Below are the code and all the weights of a small trained network. Each question names an input and a class and asks about switching units off, where a switched-off unit gives its printed mean instead of its output.

import numpy as np


def w(rows, s, z=0):
    codes = np.array(rows[::2]) - 128.0
    scale = np.full(codes.shape[1], s)
    scale[-1] = z or s
    return codes * scale


def norm(h):
    return h / np.sqrt((h * h).mean(-1, keepdims=True) + 1e-5)


def f(y):
    return y / 2 * (1 + np.tanh(0.7978845608 * (y + 0.044715 * y**3)))


def log_softmax(a):
    a = a - a.max(-1, keepdims=True)
    return a - np.log(np.exp(a).sum(-1, keepdims=True))


def net(x, mask):
    res = np.array(x, float).reshape(1, 4) / 4 @ E
    u = 0
    for l in range(2):
        y = f(norm(res) @ A[l][:, :-1].T + A[l][:, -1])
        res = res + np.where(mask[u : u + 8], y, B[l][:, -1]) @ B[l][:, :-1]
        u += 8
    return log_softmax(norm(res)[-1] @ U[:, :-1].T + U[:, -1])


A, B = {}, {}
E = w([
[128,174,142,29],'x0',
[89,166,4,193],'x1',
[187,162,111,253],'x2',
[107,213,249,188],'x3',
],0.0048)
A[0] = w([
[67,166,250,152,180],'L0N1',
[129,229,105,143,14],'L0N2',
[1,171,69,115,29],'L0N3',
[52,120,60,95,33],'L0N4',
[111,89,170,207,5],'L0N5',
[97,159,222,143,98],'L0N6',
[181,153,137,187,6],'L0N7',
[209,101,124,101,103],'L0N8',
],0.006,0.0026)
B[0] = w([
[135,150,188,96,253],'L0N1',
[48,1,106,45,123],'L0N2',
[192,148,149,199,140],'L0N3',
[92,246,167,98,134],'L0N4',
[177,123,144,70,125],'L0N5',
[144,178,245,159,181],'L0N6',
[131,152,107,77,125],'L0N7',
[66,48,134,105,139],'L0N8',
],0.0061,0.0032)
A[1] = w([
[203,83,126,124,123],'L1N1',
[113,164,99,124,71],'L1N2',
[108,130,254,171,122],'L1N3',
[50,171,141,198,250],'L1N4',
[194,143,188,138,116],'L1N5',
[132,88,179,91,3],'L1N6',
[140,92,119,131,13],'L1N7',
[106,155,95,16,223],'L1N8',
],0.0096,0.0026)
B[1] = w([
[136,51,105,120,145],'L1N1',
[101,109,164,213,126],'L1N2',
[134,171,254,61,254],'L1N3',
[240,123,77,130,201],'L1N4',
[180,161,152,69,185],'L1N5',
[177,120,77,164,147],'L1N6',
[109,56,152,143,115],'L1N7',
[27,214,76,157,202],'L1N8',
],0.0069,0.0063)
U = w([
[131,17,70,87,12],'0',
[99,112,136,114,3],'1',
[134,95,18,166,253],'2',
[159,207,255,57,251],'3',
[39,156,46,98,253],'4',
],0.0082,0.0026)

Each question gives the input, the list of numbers given to net, and the class t.
The units are the neurons (one row each of A and B). Each row of codes is followed by its name. A weight is (code - 128) times the scale printed after its matrix; where a second scale follows, it is the last column's (A, B and U).
mask holds one flag per neuron, layer by layer. A switched-off neuron (its flag False) gives its mean, the last column of its row in B, instead of its output. The means were averaged over made-up inputs and are rounded, as every weight is.
A unit's drop is (log p(t) with every unit on - log p(t) with that unit switched off) / (log p(t) with every unit on - log p(t) with every unit switched off).
The circuit of an input: a set's keep is (log p(t) with only the set's units on - log p(t) with every unit switched off) / (log p(t) with every unit on - log p(t) with every unit switched off). Starting from the 12 units with the biggest drops (on a tie, the unit counted first), units are removed one at a time, each time the one whose removal leaves the highest keep (on an exact tie, the one counted first), for as long as the keep stays at least 0.8.
circuit, biggest first: the units of the circuit, biggest drop first
k most important neurons: the k neurons with the biggest drops, biggest first
top k neurons in layer l: the k neurons of layer l with the biggest drops, biggest first
drop of u: that unit's drop, to one decimal
input [5,-5,-4,-7], class 4: circuit, biggest first : [L1N8, L1N3]
input [8,-8,5,-8], class 0: circuit, biggest first : [L1N1, L1N3]
input [-5,8,-8,0], class 2: 2 most important neurons : [L0N3, L1N4]
input [0,2,1,-3], class 2: circuit, biggest first : [L1N3]
input [-4,-5,-7,-7], class 4: 2 most important neurons : [L1N8, L1N4]
input [8,7,0,4], class 2: circuit, biggest first : [L1N3, L1N4]
input [8,-1,0,1], class 4: 2 most important neurons : [L1N8, L0N3]
input [4,-1,-8,-4], class 4: 2 most important neurons : [L1N8, L1N3]
input [7,6,0,4], class 2: top 2 neurons in layer 0 : [L0N2, L0N3]
input [-1,1,2,0], class 2: drop of L1N3 : 0.6
input [4,-5,-6,-7], class 4: drop of L0N3 : 0.0
input [6,-7,-6,-3], class 4: drop of L0N1 : 0.1
